Here is a tiny trained network, its code and every weight. The questions are about switching its units off for an input and a target symbol, where a switched-off unit gives its printed mean instead of its output.

import numpy as np


def w(rows, s, z=0):
    codes = np.array(rows[::2]) - 128.0
    scale = np.full(codes.shape[1], s)
    scale[-1] = z or s
    return codes * scale


def norm(h):
    return h / np.sqrt((h * h).mean(-1, keepdims=True) + 1e-5)


def f(y):
    return np.maximum(y, 0)


def softmax(a):
    e = np.exp(a - a.max(-1, keepdims=True))
    return e / e.sum(-1, keepdims=True)


def log_softmax(a):
    a = a - a.max(-1, keepdims=True)
    return a - np.log(np.exp(a).sum(-1, keepdims=True))


def net(x, mask):
    ids = ['ΓΞΨΩαβδθμστφ'.index(c) for c in x.split()]
    T = len(ids)
    res = E[ids] + P[:T]
    r = norm(res)
    for j in range(2):
        rows = slice(3 * j, 3 * j + 3)
        q, k, v = (r @ M[0][rows].T for M in (Q, K, V))
        z = softmax(np.where(np.tri(T) > 0, q @ k.T / 3**0.5, -1e9)) @ v
        o = O[0][rows]
        res = res + np.where(mask[j], z, o[:, -1]) @ o[:, :-1]
    y = f(norm(res) @ A[0][:, :-1].T + A[0][:, -1])
    res = res + np.where(mask[2:18], y, B[0][:, -1]) @ B[0][:, :-1]
    return log_softmax(norm(res)[-1] @ U[:, :-1].T + U[:, -1])


Q, K, V, O, A, B = {}, {}, {}, {}, {}, {}
E = w([
[138,116,100,172,104,155,194,180,199,150,179],'Γ',
[153,135,100,74,64,255,97,91,27,171,84],'Ξ',
[114,128,130,85,185,86,70,220,78,191,145],'Ψ',
[121,112,75,52,123,151,187,136,121,160,162],'Ω',
[188,109,120,128,122,202,91,67,105,164,126],'α',
[147,136,112,63,132,195,137,101,116,72,186],'β',
[97,108,171,81,44,77,153,93,120,162,103],'δ',
[148,191,83,52,181,156,133,109,109,107,172],'θ',
[88,228,150,83,131,165,125,180,121,121,136],'μ',
[160,176,64,62,193,110,192,42,75,234,145],'σ',
[226,92,144,165,118,104,77,58,145,102,126],'τ',
[98,90,112,73,97,147,53,79,214,165,198],'φ',
],0.021)
P = w([
[132,142,165,147,119,149,139,163,108,146,204],'0',
[185,80,208,41,207,128,173,159,233,92,91],'1',
[151,126,99,52,187,105,142,116,218,132,72],'2',
[132,107,142,61,167,151,171,126,150,88,116],'3',
[130,100,126,97,181,136,138,139,153,141,128],'4',
[122,106,135,97,150,122,153,120,127,115,132],'5',
[115,90,130,112,152,145,139,138,112,146,147],'6',
[120,105,172,126,141,137,168,133,112,122,168],'7',
[120,106,148,136,144,130,132,151,111,166,167],'8',
[133,130,170,118,112,125,152,146,109,136,194],'9',
[144,146,168,128,102,126,109,154,116,161,194],'10',
[146,155,165,131,91,117,116,162,113,152,205],'11',
[246,169,178,105,52,102,101,181,125,186,254],'12',
],0.015)
Q[0] = w([
[211,173,109,123,43,77,144,168,126,165,240],'h0',
[37,85,98,172,171,135,179,118,141,42,66],'h0',
[216,160,184,51,15,149,142,165,98,119,214],'h0',
[185,174,85,114,79,118,154,150,94,156,202],'h1',
[28,85,56,192,199,157,125,131,139,125,53],'h1',
[199,164,155,127,44,148,70,193,127,254,222],'h1',
],0.0063)
K[0] = w([
[130,170,144,186,109,136,77,113,43,139,226],'h0',
[148,88,128,97,189,119,51,92,236,117,4],'h0',
[101,159,40,198,123,122,118,135,61,171,182],'h0',
[84,151,141,214,70,79,82,86,71,142,184],'h1',
[182,148,219,41,146,161,173,128,221,57,2],'h1',
[114,163,123,160,82,91,141,102,48,82,244],'h1',
],0.0061)
V[0] = w([
[170,41,117,58,101,221,110,97,85,123,133],'h0',
[102,196,194,129,125,159,37,126,73,147,81],'h0',
[93,123,198,136,35,195,174,189,167,7,112],'h0',
[189,94,76,162,123,184,130,226,137,178,108],'h1',
[81,171,77,67,82,152,236,139,115,210,120],'h1',
[193,230,105,190,156,156,214,91,106,88,122],'h1',
],0.016)
O[0] = w([
[173,169,116,57,100,187,138,227,143,197,102,246],'h0',
[107,64,70,61,177,181,180,125,162,106,42,79],'h0',
[119,83,114,62,58,155,203,180,154,78,234,97],'h0',
[97,173,3,204,113,154,172,187,45,66,71,172],'h1',
[207,88,17,174,128,123,146,132,219,165,143,231],'h1',
[232,183,126,84,82,70,196,22,138,80,108,118],'h1',
],0.015,0.014)
A[0] = w([
[77,71,165,44,58,86,83,76,81,66,106,246],'n0',
[149,92,151,111,156,223,164,194,60,92,213,255],'n1',
[106,204,154,180,123,55,23,81,113,177,234,110],'n2',
[164,131,104,153,183,123,199,119,141,155,196,141],'n3',
[152,195,113,126,21,174,159,89,73,92,69,218],'n4',
[76,106,76,97,91,121,57,83,226,146,211,156],'n5',
[125,83,80,225,240,170,105,203,82,149,139,236],'n6',
[50,103,27,147,180,125,86,152,40,143,88,92],'n7',
[125,218,196,152,123,170,101,169,168,187,104,63],'n8',
[97,103,165,3,203,190,91,64,187,203,57,177],'n9',
[75,233,189,96,95,135,168,92,47,152,129,250],'n10',
[200,43,78,138,92,128,158,118,149,71,56,213],'n11',
[146,133,138,61,124,96,183,112,114,212,160,204],'n12',
[43,70,127,52,101,122,157,76,152,131,103,252],'n13',
[29,99,52,201,123,157,97,113,76,111,49,54],'n14',
[171,52,77,89,77,50,102,137,121,132,70,180],'n15',
],0.012,0.0071)
B[0] = w([
[136,41,131,145,197,156,237,158,177,90,131,139],'n0',
[74,83,167,145,128,144,133,220,131,142,199,230],'n1',
[157,152,101,183,224,113,105,118,127,91,243,177],'n2',
[97,104,227,78,157,99,112,117,149,172,118,197],'n3',
[164,183,142,164,195,223,207,89,122,141,193,203],'n4',
[138,125,118,205,184,229,137,67,87,94,203,173],'n5',
[34,167,167,128,110,141,131,95,121,212,158,254],'n6',
[82,187,195,68,114,130,203,99,187,101,148,169],'n7',
[243,131,213,156,215,139,217,163,169,195,107,187],'n8',
[191,82,152,40,225,185,80,86,48,125,128,206],'n9',
[131,46,147,225,171,178,202,175,126,73,184,172],'n10',
[47,109,122,157,195,125,193,127,82,246,171,196],'n11',
[161,125,171,61,116,111,188,107,85,123,230,208],'n12',
[126,130,132,181,248,175,173,186,72,88,128,146],'n13',
[157,172,205,74,86,210,157,144,208,110,110,147],'n14',
[64,172,82,99,195,176,166,146,121,111,114,179],'n15',
],0.012,0.016)
U = w([
[108,213,112,143,55,121,150,83,55,84,198,144],'Γ',
[142,147,23,76,127,131,126,199,149,118,82,131],'Ξ',
[70,178,185,146,98,181,138,76,122,118,87,67],'Ψ',
[169,123,143,222,73,122,196,141,254,131,130,151],'Ω',
[174,168,115,133,71,220,151,147,25,134,73,75],'α',
[201,145,194,31,37,101,143,109,157,114,168,148],'β',
[162,49,153,124,121,201,8,104,216,113,163,138],'δ',
[166,148,183,87,123,83,182,12,88,162,153,2],'θ',
[63,25,116,105,124,122,198,37,118,114,142,68],'μ',
[160,130,97,178,197,114,144,82,229,94,72,143],'σ',
[165,120,251,179,128,103,166,131,51,58,93,124],'τ',
[71,162,198,117,150,63,51,200,40,141,116,191],'φ',
],0.0092,0.0048)

Each question gives the input, a string of symbols that net reads in full, and the target symbol t.
The units are the heads (3 rows each of Q, K, V and O) and the neurons (one row each of A and B). Each row of codes is followed by its name. A weight is (code - 128) times the scale printed after its matrix; where a second scale follows, it is the last column's (O, A, B and U).
mask holds one flag per unit, heads first, then neurons. A switched-off unit (its flag False) gives its mean, the last column of its rows in O or B, instead of its output. The means were averaged over made-up inputs and are rounded, as every weight is.
A unit's drop is (log p(t) with every unit on - log p(t) with that unit switched off) / (log p(t) with every unit on - log p(t) with every unit switched off).
The circuit of an input: a set's keep is (log p(t) with only the set's units on - log p(t) with every unit switched off) / (log p(t) with every unit on - log p(t) with every unit switched off). Starting from the 12 units with the biggest drops (on a tie, the unit counted first), units are removed one at a time, each time the one whose removal leaves the highest keep (on an exact tie, the one counted first), for as long as the keep stays at least 0.8.
units of the circuit, in order: the units of the circuit, biggest drop first
most important unit: the unit with the biggest drop
top k neurons: the k neurons with the biggest drops, biggest first
which heads matter: for each layer, one digit per head in row order, 1 if its drop is at least 0.15 and else 0, layers parted by /
drop when u is switched off: that unit's drop, to one decimal
input β Ψ Ψ Ω β μ μ β Ψ Ψ β β Ω, target β: most important unit => n12
input θ τ Ω Ξ μ σ Ψ Γ σ τ θ μ δ, target θ: units of the circuit, in order => (h1, h0)
input δ σ δ τ, target δ: which heads matter => 01
input β δ α τ α β Γ Ξ Ψ, target β: which heads matter => 11
input α δ β Ω Ω Ξ Γ α β, target α: units of the circuit, in order => (h0, h1)
input Ψ β β Γ θ Γ α δ μ, target Ψ: which heads matter => 10
input Ξ Ω μ Ξ θ, target Ξ: units of the circuit, in order => (h0, h1)
input φ μ Ψ δ δ, target φ: which heads matter => 01
input μ δ Γ Γ Ψ Γ μ δ Ψ φ σ Γ τ, target μ: units of the circuit, in order => (h0, n11)
input Γ Γ β Γ Γ α, target Γ: units of the circuit, in order => (h0, h1)
input σ δ μ α δ Ψ Ω σ α, target σ: units of the circuit, in order => (h0, h1)
input τ Ξ Γ α Γ σ Ω, target τ: units of the circuit, in order => (h1, n10)
input Ξ β Ω, target Ξ: units of the circuit, in order => (h0, h1, n15)
input μ α τ μ τ, target μ: units of the circuit, in order => (h0)
input Γ τ β φ Ξ, target Γ: units of the circuit, in order => (h0, n8)
input β μ β θ β σ μ Ω β μ β, target β: units of the circuit, in order => (h1, h0)
input θ σ μ, target θ: drop when h1 is switched off => 0.6
input Ω β Ξ τ τ Ξ σ μ, target Ω: top 2 neurons => (n9, n8)
input σ Ω α σ, target σ: drop when n9 is switched off => 0.0
input Ξ Ψ α Ξ Γ μ β β Ξ β, target Ξ: drop when h0 is switched off => 0.8
input δ Ψ φ σ μ Ω Γ δ β Ξ, target δ: units of the circuit, in order => (h1)
input Γ Γ Γ, target Γ: drop when h0 is switched off => 0.6
